Below is a small trained network, with its code and all its weights. Each question gives an input and a target symbol and asks what happens when units are switched off, that is, made to give their printed mean instead of their output.

import numpy as np


def w(rows, s, z=0):
    codes = np.array(rows[::2]) - 128.0
    scale = np.full(codes.shape[1], s)
    scale[-1] = z or s
    return codes * scale


def f(y):
    return y / 2 * (1 + np.tanh(0.7978845608 * (y + 0.044715 * y**3)))


def softmax(a):
    e = np.exp(a - a.max(-1, keepdims=True))
    return e / e.sum(-1, keepdims=True)


def log_softmax(a):
    a = a - a.max(-1, keepdims=True)
    return a - np.log(np.exp(a).sum(-1, keepdims=True))


def net(x, mask):
    ids = ['βγδεζηθλστφψω'.index(c) for c in x.split()]
    T = len(ids)
    res = E[ids] + P[:T]
    q, k, v = (res @ M[0].T for M in (Q, K, V))
    z = softmax(np.where(np.tri(T) > 0, q @ k.T / 4**0.5, -1e9)) @ v
    res = res + np.where(mask[0], z, O[0][:, -1]) @ O[0][:, :-1]
    y = f(res @ A[0][:, :-1].T + A[0][:, -1])
    res = res + np.where(mask[1:17], y, B[0][:, -1]) @ B[0][:, :-1]
    return log_softmax(res[-1] @ U[:, :-1].T + U[:, -1])


Q, K, V, O, A, B = {}, {}, {}, {}, {}, {}
E = w([
[164,184,159,94],'β',
[193,171,165,160],'γ',
[160,176,146,56],'δ',
[85,102,136,194],'ε',
[93,179,79,168],'ζ',
[131,224,82,202],'η',
[104,190,95,153],'θ',
[111,105,213,155],'λ',
[146,195,119,160],'σ',
[55,86,151,163],'τ',
[62,122,187,99],'φ',
[155,151,150,210],'ψ',
[181,157,254,153],'ω',
],0.019)
P = w([
[168,35,162,77],'0',
[160,34,197,83],'1',
[149,46,213,101],'2',
[140,73,213,115],'3',
[122,100,201,132],'4',
[108,127,201,137],'5',
[107,147,194,161],'6',
[92,168,193,163],'7',
[79,190,192,173],'8',
[68,206,177,191],'9',
[58,214,186,198],'10',
[43,234,182,219],'11',
[42,244,177,227],'12',
[38,253,181,227],'13',
],0.0047)
Q[0] = w([
[154,137,61,119],'h1',
[153,39,43,94],'h1',
[45,236,252,129],'h1',
[68,165,196,172],'h1',
],0.017)
K[0] = w([
[123,136,135,29],'h1',
[228,87,53,82],'h1',
[30,221,216,254],'h1',
[100,141,202,214],'h1',
],0.012)
V[0] = w([
[219,80,86,235],'h1',
[166,237,93,1],'h1',
[31,18,3,107],'h1',
[243,179,114,151],'h1',
],0.0072)
O[0] = w([
[132,84,53,174,114],'h1',
[130,188,108,47,75],'h1',
[64,247,110,173,2],'h1',
[156,81,66,104,127],'h1',
],0.012,0.0094)
A[0] = w([
[248,196,107,137,94],'n1',
[132,171,142,82,158],'n2',
[68,78,112,123,75],'n3',
[3,106,82,92,171],'n4',
[136,154,117,167,85],'n5',
[185,91,168,172,87],'n6',
[179,205,104,119,255],'n7',
[97,114,119,75,153],'n8',
[170,171,111,164,78],'n9',
[246,180,122,173,104],'n10',
[110,137,38,153,118],'n11',
[146,113,137,118,36],'n12',
[156,121,75,122,107],'n13',
[120,192,84,72,89],'n14',
[159,122,117,69,215],'n15',
[106,94,94,147,50],'n16',
],0.012,0.006)
B[0] = w([
[75,91,177,101,163],'n1',
[142,79,124,101,149],'n2',
[88,179,145,126,149],'n3',
[75,63,74,150,150],'n4',
[94,114,115,84,130],'n5',
[116,206,112,107,247],'n6',
[176,71,120,199,161],'n7',
[119,132,157,150,145],'n8',
[73,96,114,94,135],'n9',
[69,92,89,86,188],'n10',
[170,193,116,127,132],'n11',
[97,173,107,96,139],'n12',
[169,130,101,76,136],'n13',
[149,250,136,135,125],'n14',
[175,88,170,171,188],'n15',
[127,147,107,63,131],'n16',
],0.022,0.012)
U = w([
[151,125,181,138,112],'β',
[44,105,195,1,8],'γ',
[169,136,176,165,65],'δ',
[96,221,166,181,120],'ε',
[163,170,104,216,126],'ζ',
[113,67,64,94,98],'η',
[173,145,106,191,150],'θ',
[145,204,190,105,142],'λ',
[117,93,101,123,189],'σ',
[49,187,125,200,98],'τ',
[61,133,221,174,169],'φ',
[102,184,76,126,144],'ψ',
[157,199,176,69,126],'ω',
],0.0081,0.015)

Each question gives the input, a string of symbols that net reads in full, and the target symbol t.
The units are the heads (4 rows each of Q, K, V and O) and the neurons (one row each of A and B). Each row of codes is followed by its name. A weight is (code - 128) times the scale printed after its matrix; where a second scale follows, it is the last column's (O, A, B and U).
mask holds one flag per unit, heads first, then neurons. A switched-off unit (its flag False) gives its mean, the last column of its rows in O or B, instead of its output. The means were averaged over made-up inputs and are rounded, as every weight is.
A unit's drop is (log p(t) with every unit on - log p(t) with that unit switched off) / (log p(t) with every unit on - log p(t) with every unit switched off).
The circuit of an input: a set's keep is (log p(t) with only the set's units on - log p(t) with every unit switched off) / (log p(t) with every unit on - log p(t) with every unit switched off). Starting from the 12 units with the biggest drops (on a tie, the unit counted first), units are removed one at a time, each time the one whose removal leaves the highest keep (on an exact tie, the one counted first), for as long as the keep stays at least 0.8.
circuit, biggest first: the units of the circuit, biggest drop first
most important unit: the unit with the biggest drop
top k neurons: the k neurons with the biggest drops, biggest first
drop when u is switched off: that unit's drop, to one decimal
input β σ δ γ φ φ ψ ε, target ε: top 3 neurons -> n10, n3, n6
input η ζ η η φ β η ψ γ η ω σ, target ω: circuit, biggest first -> h1, n6, n7, n4
input φ φ φ ψ γ φ φ φ δ η, target σ: top neuron -> n7
input β ψ β ω φ γ ω β, target ω: top 4 neurons -> n6, n12, n7, n13
input ψ ω γ η φ β η φ γ η γ ζ η, target η: circuit, biggest first -> n10, h1, n6
input γ σ ω η ω η η φ φ φ φ γ ω γ, target ω: top 2 neurons -> n6, n15
input η η φ τ φ β, target φ: top 2 neurons -> n6, n13
input β β η η θ, target θ: top 2 neurons -> n10, n11
input φ φ φ ζ η γ δ β φ ψ, target ψ: top 2 neurons -> n6, n15
input θ ω ψ η, target η: top 2 neurons -> n10, n13
input η β ε η ε φ φ φ γ, target γ: top 4 neurons -> n10, n1, n15, n9
input ζ φ φ δ ω θ β, target ω: top 2 neurons -> n6, n7
input β β γ τ η φ φ τ φ ω ω, target λ: top 2 neurons -> n6, n15
input η β φ η γ θ η ψ τ, target τ: most important unit -> n3
input ε φ φ ζ ω σ, target ω: top 3 neurons -> n6, n7, n4
input γ δ η ε φ η φ η η δ, target β: drop when n8 is switched off -> 0.0
input η η σ ω, target λ: drop when n6 is switched off -> 1.9
input φ δ φ η ψ η ω γ, target ω: drop when n6 is switched off -> 1.9
input η η η φ θ φ ε ω γ ε, target ε: drop when h1 is switched off -> 0.2
